Below is a small trained network, with its code and all its weights. Each question gives an input and a class and asks what happens when units are switched off, that is, made to give their printed mean instead of their output.

import numpy as np


def w(rows, s, z=0):
    codes = np.array(rows[::2]) - 128.0
    scale = np.full(codes.shape[1], s)
    scale[-1] = z or s
    return codes * scale


def f(y):
    return y / 2 * (1 + np.tanh(0.7978845608 * (y + 0.044715 * y**3)))


def log_softmax(a):
    a = a - a.max(-1, keepdims=True)
    return a - np.log(np.exp(a).sum(-1, keepdims=True))


def net(x, mask):
    res = np.array(x, float).reshape(1, 7) / 4 @ E
    y = f(res @ A[0][:, :-1].T + A[0][:, -1])
    res = res + np.where(mask, y, B[0][:, -1]) @ B[0][:, :-1]
    return log_softmax(res[-1] @ U[:, :-1].T + U[:, -1])


A, B = {}, {}
E = w([
[128,128,129,129,129,128],'x0',
[206,200,15,181,164,132],'x1',
[117,172,150,132,1,41],'x2',
[89,142,63,43,99,197],'x3',
[220,160,207,113,96,215],'x4',
[128,129,129,128,128,129],'x5',
[65,255,179,142,181,155],'x6',
],0.0093)
A[0] = w([
[167,72,127,131,95,115,115],'neuron 1',
[109,103,196,132,144,117,173],'neuron 2',
[187,97,95,113,96,101,112],'neuron 3',
[119,150,130,142,65,108,100],'neuron 4',
[161,115,187,209,161,86,167],'neuron 5',
[87,219,170,130,124,130,113],'neuron 6',
[168,182,69,138,125,123,60],'neuron 7',
[188,152,175,129,103,149,117],'neuron 8',
[85,179,79,42,101,202,189],'neuron 9',
[68,174,153,182,154,147,103],'neuron 10',
[84,183,169,126,152,141,157],'neuron 11',
[136,181,92,162,57,108,103],'neuron 12',
[163,158,84,177,103,157,93],'neuron 13',
[159,168,78,128,155,137,149],'neuron 14',
[166,143,145,115,101,179,81],'neuron 15',
[36,79,246,59,145,132,83],'neuron 16',
[133,70,165,160,224,157,254],'neuron 17',
[146,75,113,130,89,125,72],'neuron 18',
[98,136,170,120,73,110,108],'neuron 19',
[115,148,139,158,73,90,104],'neuron 20',
[93,116,58,175,154,69,120],'neuron 21',
[49,117,73,149,137,104,126],'neuron 22',
[86,126,112,163,154,65,114],'neuron 23',
[114,127,66,51,79,173,105],'neuron 24',
[166,151,161,141,82,67,106],'neuron 25',
[104,197,140,141,141,135,128],'neuron 26',
[111,184,158,130,122,114,124],'neuron 27',
[188,143,166,132,103,162,68],'neuron 28',
[173,188,105,181,165,90,139],'neuron 29',
[181,149,152,176,91,197,121],'neuron 30',
],0.013,0.0039)
B[0] = w([
[193,30,117,149,152,115,190],'neuron 1',
[151,131,137,90,149,92,177],'neuron 2',
[160,97,121,155,153,123,194],'neuron 3',
[134,156,79,118,185,202,171],'neuron 4',
[174,188,109,132,2,21,196],'neuron 5',
[154,71,133,137,127,130,202],'neuron 6',
[113,108,176,105,252,64,183],'neuron 7',
[76,111,145,174,84,151,196],'neuron 8',
[115,143,77,142,70,40,229],'neuron 9',
[176,71,110,198,126,160,178],'neuron 10',
[182,63,103,183,120,121,188],'neuron 11',
[139,165,104,99,172,143,188],'neuron 12',
[97,107,214,75,175,127,180],'neuron 13',
[116,139,142,59,172,97,186],'neuron 14',
[86,131,157,148,92,159,180],'neuron 15',
[137,140,180,55,206,98,248],'neuron 16',
[143,199,45,80,90,203,222],'neuron 17',
[146,84,120,151,185,159,177],'neuron 18',
[146,170,124,116,177,130,182],'neuron 19',
[123,185,78,126,143,199,175],'neuron 20',
[67,134,185,157,136,156,198],'neuron 21',
[37,118,165,160,83,181,190],'neuron 22',
[96,124,153,150,76,168,174],'neuron 23',
[129,135,108,138,93,54,203],'neuron 24',
[124,188,88,134,136,164,189],'neuron 25',
[170,48,101,143,139,134,179],'neuron 26',
[169,119,107,165,155,144,169],'neuron 27',
[60,123,162,130,98,194,189],'neuron 28',
[151,137,159,82,160,72,200],'neuron 29',
[79,124,166,137,87,163,207],'neuron 30',
],0.0093,0.013)
U = w([
[137,135,200,63,195,108,74],'0',
[191,8,70,206,148,169,110],'1',
[38,128,191,167,68,202,112],'2',
[149,175,78,130,50,62,255],'3',
[140,211,11,91,161,232,70],'4',
],0.012,0.006)

Each question gives the input, the list of numbers given to net, and the class t.
The units are the neurons (one row each of A and B). Each row of codes is followed by its name. A weight is (code - 128) times the scale printed after its matrix; where a second scale follows, it is the last column's (A, B and U).
mask holds one flag per neuron, in row order. A switched-off neuron (its flag False) gives its mean, the last column of its row in B, instead of its output. The means were averaged over made-up inputs and are rounded, as every weight is.
A unit's drop is (log p(t) with every unit on - log p(t) with that unit switched off) / (log p(t) with every unit on - log p(t) with every unit switched off).
The circuit of an input: a set's keep is (log p(t) with only the set's units on - log p(t) with every unit switched off) / (log p(t) with every unit on - log p(t) with every unit switched off). Starting from the 12 units with the biggest drops (on a tie, the unit counted first), units are removed one at a time, each time the one whose removal leaves the highest keep (on an exact tie, the one counted first), for as long as the keep stays at least 0.8.
circuit, biggest first: the units of the circuit, biggest drop first
most important unit: the unit with the biggest drop
k most important neurons: the k neurons with the biggest drops, biggest first
drop of u: that unit's drop, to one decimal
input [3,6,-3,-4,4,3,-5], class 0: most important unit	neuron 13
input [-8,3,7,2,1,4,-7], class 1: 2 most important neurons	[neuron 1; neuron 17]
input [-7,6,6,4,6,-2,-1], class 0: 4 most important neurons	[neuron 7; neuron 13; neuron 17; neuron 12]
input [0,5,-5,2,-6,-7,-2], class 2: circuit, biggest first	[neuron 22; neuron 21]
input [-7,-4,-5,-7,-7,-8,6], class 2: 2 most important neurons	[neuron 22; neuron 23]
input [7,-5,8,-6,-8,8,-8], class 1: 2 most important neurons	[neuron 1; neuron 18]
input [5,3,1,-3,8,6,-7], class 2: 3 most important neurons	[neuron 28; neuron 30; neuron 8]
input [-3,-5,-8,8,7,-7,-4], class 3: 2 most important neurons	[neuron 9; neuron 24]
input [6,6,-8,-7,-7,-4,2], class 4: 3 most important neurons	[neuron 17; neuron 9; neuron 30]
input [3,6,-2,4,7,-8,-1], class 2: circuit, biggest first	[neuron 30; neuron 15]
input [-6,-4,7,-4,-7,5,-6], class 2: 4 most important neurons	[neuron 21; neuron 22; neuron 23; neuron 17]
input [-8,0,-8,-6,0,8,4], class 4: 3 most important neurons	[neuron 17; neuron 9; neuron 24]
input [7,8,8,-3,8,-2,-2], class 0: 4 most important neurons	[neuron 7; neuron 13; neuron 29; neuron 17]
input [-8,7,2,-3,-7,-2,-1], class 0: most important unit	neuron 29
input [2,1,7,-3,-8,6,3], class 2: 3 most important neurons	[neuron 22; neuron 21; neuron 23]
input [6,-3,-8,5,-1,-6,8], class 1: 3 most important neurons	[neuron 11; neuron 10; neuron 26]
input [8,-5,6,3,-8,-8,-8], class 1: drop of neuron 4	0.1
input [-6,7,8,1,-1,8,0], class 4: drop of neuron 16	0.4
input [-1,-3,3,-7,-5,-6,6], class 3: drop of neuron 20	0.0
input [-2,7,-3,-2,0,8,8], class 1: circuit, biggest first	[neuron 10]
